Below are the code and all the weights of a small trained network. Each question names an input and a target symbol and asks about switching units off, where a switched-off unit gives its printed mean instead of its output.

import numpy as np


def w(rows, s, z=0):
    codes = np.array(rows[::2]) - 128.0
    scale = np.full(codes.shape[1], s)
    scale[-1] = z or s
    return codes * scale


def f(y):
    return y / 2 * (1 + np.tanh(0.7978845608 * (y + 0.044715 * y**3)))


def softmax(a):
    e = np.exp(a - a.max(-1, keepdims=True))
    return e / e.sum(-1, keepdims=True)


def log_softmax(a):
    a = a - a.max(-1, keepdims=True)
    return a - np.log(np.exp(a).sum(-1, keepdims=True))


def net(x, mask):
    ids = ['γδεζηθλμξπστφψω'.index(c) for c in x.split()]
    T = len(ids)
    res = E[ids] + P[:T]
    u = 0
    for l in range(2):
        r = res
        for j in range(2):
            rows = slice(2 * j, 2 * j + 2)
            q, k, v = (r @ M[l][rows].T for M in (Q, K, V))
            z = softmax(np.where(np.tri(T) > 0, q @ k.T / 2**0.5, -1e9)) @ v
            o = O[l][rows]
            res = res + np.where(mask[u + j], z, o[:, -1]) @ o[:, :-1]
        u += 2
        y = f(res @ A[l][:, :-1].T + A[l][:, -1])
        res = res + np.where(mask[u : u + 8], y, B[l][:, -1]) @ B[l][:, :-1]
        u += 8
    return log_softmax(res[-1] @ U[:, :-1].T + U[:, -1])


Q, K, V, O, A, B = {}, {}, {}, {}, {}, {}
E = w([
[68,125,133,201,104,136,44],'γ',
[127,117,35,85,61,117,65],'δ',
[188,159,143,144,98,160,90],'ε',
[175,102,143,149,22,20,52],'ζ',
[178,208,217,113,141,80,174],'η',
[26,149,111,180,100,96,1],'θ',
[16,126,121,59,135,137,102],'λ',
[82,136,182,135,159,172,194],'μ',
[131,115,195,118,71,43,168],'ξ',
[133,164,130,52,119,168,81],'π',
[167,111,117,164,80,134,90],'σ',
[114,93,103,17,91,149,155],'τ',
[113,77,75,75,100,188,158],'φ',
[19,94,62,128,61,99,69],'ψ',
[94,120,79,43,70,99,76],'ω',
],0.013)
P = w([
[143,89,106,107,155,157,121],'0',
[88,209,251,149,147,133,143],'1',
[95,178,209,97,84,91,125],'2',
[166,23,84,154,101,187,174],'3',
[60,38,179,196,117,152,200],'4',
[130,114,210,137,99,116,108],'5',
],0.012)
Q[0] = w([
[176,90,92,166,254,107,144],'0.h0',
[150,105,133,100,229,117,83],'0.h0',
[143,187,232,120,50,186,85],'0.h1',
[174,193,82,101,110,157,149],'0.h1',
],0.0075)
K[0] = w([
[81,217,185,149,10,210,162],'0.h0',
[102,101,171,189,6,187,143],'0.h0',
[135,99,5,158,191,119,116],'0.h1',
[42,100,129,181,254,135,44],'0.h1',
],0.0067)
V[0] = w([
[174,137,144,82,146,144,173],'0.h0',
[125,174,154,143,157,253,62],'0.h0',
[122,142,61,85,105,100,118],'0.h1',
[50,175,195,86,104,100,129],'0.h1',
],0.014)
O[0] = w([
[153,58,145,130,164,162,4,46],'0.h0',
[125,102,76,50,145,52,144,206],'0.h0',
[56,182,124,67,33,137,75,200],'0.h1',
[110,180,195,158,178,133,95,252],'0.h1',
],0.011,0.0023)
A[0] = w([
[3,125,165,203,182,104,182,54],'0.n0',
[92,104,96,194,106,27,77,222],'0.n1',
[162,150,193,122,222,105,130,80],'0.n2',
[173,56,188,146,155,197,84,252],'0.n3',
[156,63,159,128,198,68,89,123],'0.n4',
[131,121,178,142,75,65,140,84],'0.n5',
[187,160,98,125,150,153,114,17],'0.n6',
[93,95,155,146,107,157,205,14],'0.n7',
],0.0072,0.0038)
B[0] = w([
[157,123,122,105,122,139,107,248],'0.n0',
[176,151,166,78,163,128,187,243],'0.n1',
[100,93,98,146,127,126,116,154],'0.n2',
[75,173,122,173,79,45,127,254],'0.n3',
[162,204,67,139,81,130,66,159],'0.n4',
[106,142,1,96,149,220,120,208],'0.n5',
[95,188,143,190,84,152,69,98],'0.n6',
[167,145,131,150,78,108,94,152],'0.n7',
],0.0083,0.0043)
Q[1] = w([
[102,137,47,149,162,3,141],'1.h0',
[97,196,139,80,66,60,135],'1.h0',
[109,155,181,74,43,50,129],'1.h1',
[67,17,133,184,123,114,177],'1.h1',
],0.0065)
K[1] = w([
[146,108,134,112,172,189,101],'1.h0',
[77,48,54,130,146,51,104],'1.h0',
[126,87,67,134,72,80,2],'1.h1',
[177,211,172,73,120,154,103],'1.h1',
],0.0091)
V[1] = w([
[105,43,77,78,228,151,112],'1.h0',
[124,44,196,88,95,189,83],'1.h0',
[115,201,164,76,162,67,2],'1.h1',
[234,141,76,111,62,130,114],'1.h1',
],0.0094)
O[1] = w([
[150,57,190,111,116,141,99,79],'1.h0',
[167,170,192,166,116,249,122,138],'1.h0',
[185,130,74,40,155,168,73,254],'1.h1',
[132,60,48,189,238,180,110,230],'1.h1',
],0.013,0.0055)
A[1] = w([
[205,135,111,173,47,98,66,50],'1.n0',
[99,69,154,99,103,2,119,116],'1.n1',
[152,132,153,93,113,120,157,62],'1.n2',
[114,162,206,119,143,89,117,253],'1.n3',
[82,114,114,109,143,49,168,72],'1.n4',
[216,59,143,138,169,156,89,82],'1.n5',
[125,116,136,104,85,100,51,208],'1.n6',
[152,61,164,182,195,97,109,68],'1.n7',
],0.0091,0.0041)
B[1] = w([
[143,123,173,66,121,146,147,142],'1.n0',
[254,169,82,228,142,175,109,199],'1.n1',
[185,103,98,52,131,97,110,129],'1.n2',
[166,54,54,169,81,101,163,166],'1.n3',
[145,121,188,65,108,188,167,196],'1.n4',
[68,235,211,156,147,98,177,250],'1.n5',
[154,107,164,223,146,84,154,190],'1.n6',
[63,68,88,46,73,111,115,176],'1.n7',
],0.0084,0.012)
U = w([
[170,160,112,93,125,150,227,93],'γ',
[122,141,59,74,58,254,82,131],'δ',
[52,173,91,38,131,113,209,129],'ε',
[96,178,32,183,172,216,136,29],'ζ',
[167,138,108,187,115,80,26,145],'η',
[161,188,49,40,149,111,126,34],'θ',
[159,93,165,57,7,118,72,177],'λ',
[195,115,137,220,98,122,126,151],'μ',
[90,219,113,251,79,107,106,134],'ξ',
[133,199,189,94,176,110,150,137],'π',
[76,100,123,97,132,95,170,239],'σ',
[123,134,204,188,33,188,85,190],'τ',
[89,77,163,157,40,153,139,254],'φ',
[78,222,115,101,5,110,131,112],'ψ',
[165,184,154,126,28,244,61,56],'ω',
],0.0041,0.0045)

Each question gives the input, a string of symbols that net reads in full, and the target symbol t.
The units are the heads (2 rows each of Q, K, V and O) and the neurons (one row each of A and B). Each row of codes is followed by its name. A weight is (code - 128) times the scale printed after its matrix; where a second scale follows, it is the last column's (O, A, B and U).
mask holds one flag per unit, layer by layer, with each layer's heads first. A switched-off unit (its flag False) gives its mean, the last column of its rows in O or B, instead of its output. The means were averaged over made-up inputs and are rounded, as every weight is.
A unit's drop is (log p(t) with every unit on - log p(t) with that unit switched off) / (log p(t) with every unit on - log p(t) with every unit switched off).
The circuit of an input: a set's keep is (log p(t) with only the set's units on - log p(t) with every unit switched off) / (log p(t) with every unit on - log p(t) with every unit switched off). Starting from the 12 units with the biggest drops (on a tie, the unit counted first), units are removed one at a time, each time the one whose removal leaves the highest keep (on an exact tie, the one counted first), for as long as the keep stays at least 0.8.
units of the circuit, in order: the units of the circuit, biggest drop first
k most important neurons: the k neurons with the biggest drops, biggest first
top k neurons in layer l: the k neurons of layer l with the biggest drops, biggest first
input γ τ ξ, target γ: units of the circuit, in order : 1.n4; 0.h0; 1.n1; 1.h0
input ξ ζ ξ, target ξ: 2 most important neurons : 0.n3; 1.n4
input ω φ δ, target ω: units of the circuit, in order : 1.h0; 0.h1; 0.n3
input ω μ δ, target δ: units of the circuit, in order : 0.h1; 1.h1
input τ μ φ, target ω: units of the circuit, in order : 1.h0; 0.h0
input γ θ τ, target γ: 3 most important neurons : 1.n4; 1.n1; 0.n5
input σ τ ξ, target φ: units of the circuit, in order : 0.h1; 1.h1; 1.n7
input μ π π, target η: top 2 neurons in layer 1 : 1.n1; 1.n6
input δ θ ψ ξ γ μ, target ζ: units of the circuit, in order : 0.h1; 1.h1; 0.n1
input ζ γ ξ ξ, target ξ: units of the circuit, in order : 0.h0; 1.h0; 1.h1
input π τ λ σ γ ψ, target π: 2 most important neurons : 1.n5; 0.n1
input δ τ θ, target ζ: units of the circuit, in order : 1.h1; 0.h1
input θ ω θ, target θ: most important neuron : 1.n1
input φ ψ σ ω γ θ, target τ: units of the circuit, in order : 1.h0; 0.h1; 0.h0
input π ψ δ, target π: 2 most important neurons : 1.n5; 0.n1
input ζ τ μ η, target ξ: units of the circuit, in order : 0.h0; 1.h0; 0.n3; 1.h1
input η γ ω ξ, target θ: 2 most important neurons : 0.n3; 0.n4
input π δ σ π ε ξ, target π: units of the circuit, in order : 0.h0; 1.n5; 1.h0; 1.h1
input γ δ ψ, target μ: top 2 neurons in layer 1 : 1.n1; 1.n3
input δ φ ω ξ ε ε, target ζ: units of the circuit, in order : 0.h1; 1.h1
input η τ ε, target η: units of the circuit, in order : 0.n3; 1.n6; 0.h0; 1.h1
input τ θ θ, target ω: units of the circuit, in order : 1.h0; 0.h0; 1.h1
input ξ δ γ, target ψ: top neuron in layer 0 : 0.n3
input π ζ ε, target π: most important neuron : 1.n5
input η τ μ, target η: 2 most important neurons : 0.n3; 1.n6
input η ε ε σ π, target θ: 2 most important neurons : 0.n3; 0.n4
input ξ ξ π φ, target ψ: top 2 neurons in layer 0 : 0.n3; 0.n4
input η γ ξ δ, target θ: 3 most important neurons : 0.n3; 0.n4; 1.n5
